Here is a tiny trained network, its code and every weight. The questions are about switching its units off for an input and a target symbol, where a switched-off unit gives its printed mean instead of its output.

import numpy as np


def w(rows, s, z=0):
    codes = np.array(rows[::2]) - 128.0
    scale = np.full(codes.shape[1], s)
    scale[-1] = z or s
    return codes * scale


def softmax(a):
    e = np.exp(a - a.max(-1, keepdims=True))
    return e / e.sum(-1, keepdims=True)


def log_softmax(a):
    a = a - a.max(-1, keepdims=True)
    return a - np.log(np.exp(a).sum(-1, keepdims=True))


def net(x, mask):
    ids = ['αβγδζηθλμξτφψω'.index(c) for c in x.split()]
    T = len(ids)
    res = E[ids] + P[:T]
    u = 0
    for l in range(2):
        r = res
        for j in range(3):
            rows = slice(2 * j, 2 * j + 2)
            q, k, v = (r @ M[l][rows].T for M in (Q, K, V))
            z = softmax(np.where(np.tri(T) > 0, q @ k.T / 2**0.5, -1e9)) @ v
            o = O[l][rows]
            res = res + np.where(mask[u + j], z, o[:, -1]) @ o[:, :-1]
        u += 3
    return log_softmax(res[-1] @ U[:, :-1].T + U[:, -1])


Q, K, V, O = {}, {}, {}, {}
E = w([
[253,82,166,131],'α',
[170,97,206,91],'β',
[166,169,129,173],'γ',
[108,130,147,35],'δ',
[122,62,150,133],'ζ',
[157,181,172,81],'η',
[154,162,213,178],'θ',
[105,163,132,119],'λ',
[107,123,183,131],'μ',
[95,99,92,96],'ξ',
[156,93,165,190],'τ',
[152,99,82,158],'φ',
[158,137,83,66],'ψ',
[156,57,121,71],'ω',
],0.021)
P = w([
[12,156,118,137],'0',
[241,150,143,83],'1',
[238,145,167,80],'2',
[234,143,172,69],'3',
[245,141,178,69],'4',
[245,137,171,73],'5',
[249,131,171,64],'6',
[254,135,184,66],'7',
[248,143,174,65],'8',
[249,131,180,64],'9',
[244,142,181,62],'10',
],0.0072)
Q[0] = w([
[23,98,41,175],'L0H1',
[5,203,51,249],'L0H1',
[228,182,38,179],'L0H2',
[195,173,2,130],'L0H2',
[87,156,180,32],'L0H3',
[183,74,125,104],'L0H3',
],0.0097)
K[0] = w([
[220,151,137,103],'L0H1',
[248,88,113,101],'L0H1',
[195,170,55,164],'L0H2',
[155,176,39,134],'L0H2',
[158,91,177,149],'L0H3',
[104,140,158,120],'L0H3',
],0.016)
V[0] = w([
[165,58,133,36],'L0H1',
[53,150,187,71],'L0H1',
[243,212,2,162],'L0H2',
[80,113,148,127],'L0H2',
[156,215,94,81],'L0H3',
[111,150,50,128],'L0H3',
],0.0093)
O[0] = w([
[146,71,108,52,104],'L0H1',
[183,215,117,126,254],'L0H1',
[52,88,254,99,118],'L0H2',
[129,146,77,164,95],'L0H2',
[92,146,183,109,158],'L0H3',
[20,132,99,93,27],'L0H3',
],0.0094,0.0065)
Q[1] = w([
[11,107,57,192],'L1H1',
[187,154,196,31],'L1H1',
[98,114,160,140],'L1H2',
[116,133,106,109],'L1H2',
[29,80,54,202],'L1H3',
[209,147,134,80],'L1H3',
],0.012)
K[1] = w([
[219,80,231,83],'L1H1',
[111,200,52,146],'L1H1',
[123,133,128,86],'L1H2',
[137,118,151,135],'L1H2',
[144,246,131,75],'L1H3',
[159,76,89,148],'L1H3',
],0.014)
V[1] = w([
[255,83,179,149],'L1H1',
[137,146,41,167],'L1H1',
[104,147,105,8],'L1H2',
[70,108,88,170],'L1H2',
[138,87,105,74],'L1H3',
[125,34,120,178],'L1H3',
],0.0085)
O[1] = w([
[217,129,173,148,86],'L1H1',
[104,108,1,183,255],'L1H1',
[181,114,90,121,126],'L1H2',
[166,106,188,132,17],'L1H2',
[125,95,128,97,131],'L1H3',
[86,63,130,166,114],'L1H3',
],0.0083,0.0095)
U = w([
[192,89,219,113,110],'α',
[255,147,150,110,2],'β',
[75,182,241,153,159],'γ',
[168,188,82,23,16],'δ',
[139,57,87,166,132],'ζ',
[181,239,201,63,88],'η',
[175,231,221,207,23],'θ',
[69,214,140,116,239],'λ',
[159,188,111,175,118],'μ',
[67,98,68,83,137],'ξ',
[120,93,177,235,192],'τ',
[44,59,165,146,222],'φ',
[101,134,162,9,178],'ψ',
[169,48,101,61,95],'ω',
],0.0072,0.0096)

Each question gives the input, a string of symbols that net reads in full, and the target symbol t.
The units are the heads (2 rows each of Q, K, V and O). Each row of codes is followed by its name. A weight is (code - 128) times the scale printed after its matrix; where a second scale follows, it is the last column's (O and U).
mask holds one flag per head, layer by layer. A switched-off head (its flag False) gives its mean, the last column of its rows in O, instead of its output. The means were averaged over made-up inputs and are rounded, as every weight is.
A unit's drop is (log p(t) with every unit on - log p(t) with that unit switched off) / (log p(t) with every unit on - log p(t) with every unit switched off).
The circuit of an input: a set's keep is (log p(t) with only the set's units on - log p(t) with every unit switched off) / (log p(t) with every unit on - log p(t) with every unit switched off). Starting from all 6 units, units are removed one at a time, each time the one whose removal leaves the highest keep (on an exact tie, the one counted first), for as long as the keep stays at least 0.8.
circuit, biggest first: the units of the circuit, biggest drop first
unit that matters most: the unit with the biggest drop
which heads matter: for each layer, one digit per head in row order, 1 if its drop is at least 0.15 and else 0, layers parted by /
drop when u is switched off: that unit's drop, to one decimal
input η ξ γ α α λ ψ μ τ τ δ, target η: circuit, biggest first : [L1H1]
input ξ η δ γ λ ξ, target ξ: circuit, biggest first : [L1H1; L0H3; L0H2]
input ψ μ ξ, target ψ: circuit, biggest first : [L1H1; L0H3; L0H2; L0H1]
input θ η τ ζ η η λ λ τ, target θ: which heads matter : 100 / 100
input τ ξ β δ λ ψ φ θ, target τ: which heads matter : 111 / 001
input η λ η η, target η: circuit, biggest first : [L1H1; L1H3]
input δ λ μ ψ β, target δ: circuit, biggest first : [L0H2; L0H1; L1H2]
input μ μ μ ζ λ, target μ: circuit, biggest first : [L0H2; L1H1; L0H1]
input α ζ θ λ β, target β: which heads matter : 011 / 100
input μ ψ μ η α ψ ζ, target μ: circuit, biggest first : [L0H2; L0H1]
input τ δ τ ψ μ, target τ: circuit, biggest first : [L0H1; L1H3; L0H3]
input β μ ψ μ γ δ ξ λ ζ, target β: circuit, biggest first : [L1H1; L0H2]
input ω μ γ ω μ τ η γ δ, target ω: circuit, biggest first : [L0H1; L1H3; L0H3]
input α ω η λ ζ θ λ δ β, target α: circuit, biggest first : [L1H1; L0H1]
input ω ψ α μ ζ, target ω: unit that matters most : L0H1
input λ ξ λ ψ ψ η φ, target λ: circuit, biggest first : [L0H3; L1H1]
input ψ μ β τ λ ζ ψ η, target ψ: circuit, biggest first : [L1H1; L0H1; L0H3; L1H3]
input γ μ ψ ψ φ η α λ ψ η, target γ: which heads matter : 110 / 100
input δ γ μ, target δ: circuit, biggest first : [L0H2; L0H1; L1H3]
input δ γ λ λ γ ψ, target ψ: unit that matters most : L0H2
input ξ ζ ξ ψ φ λ ξ ψ ψ φ λ, target ξ: which heads matter : 011 / 100
input λ ψ θ ψ ψ τ, target λ: which heads matter : 101 / 100
input μ η ψ μ, target μ: which heads matter : 010 / 100
input η β λ, target η: which heads matter : 000 / 101
input η δ η β, target β: which heads matter : 010 / 000
input δ μ μ λ, target δ: which heads matter : 110 / 001
input θ ζ θ λ μ η, target θ: unit that matters most : L0H1
input δ λ φ ψ, target ψ: drop when L1H1 is switched off : -0.1
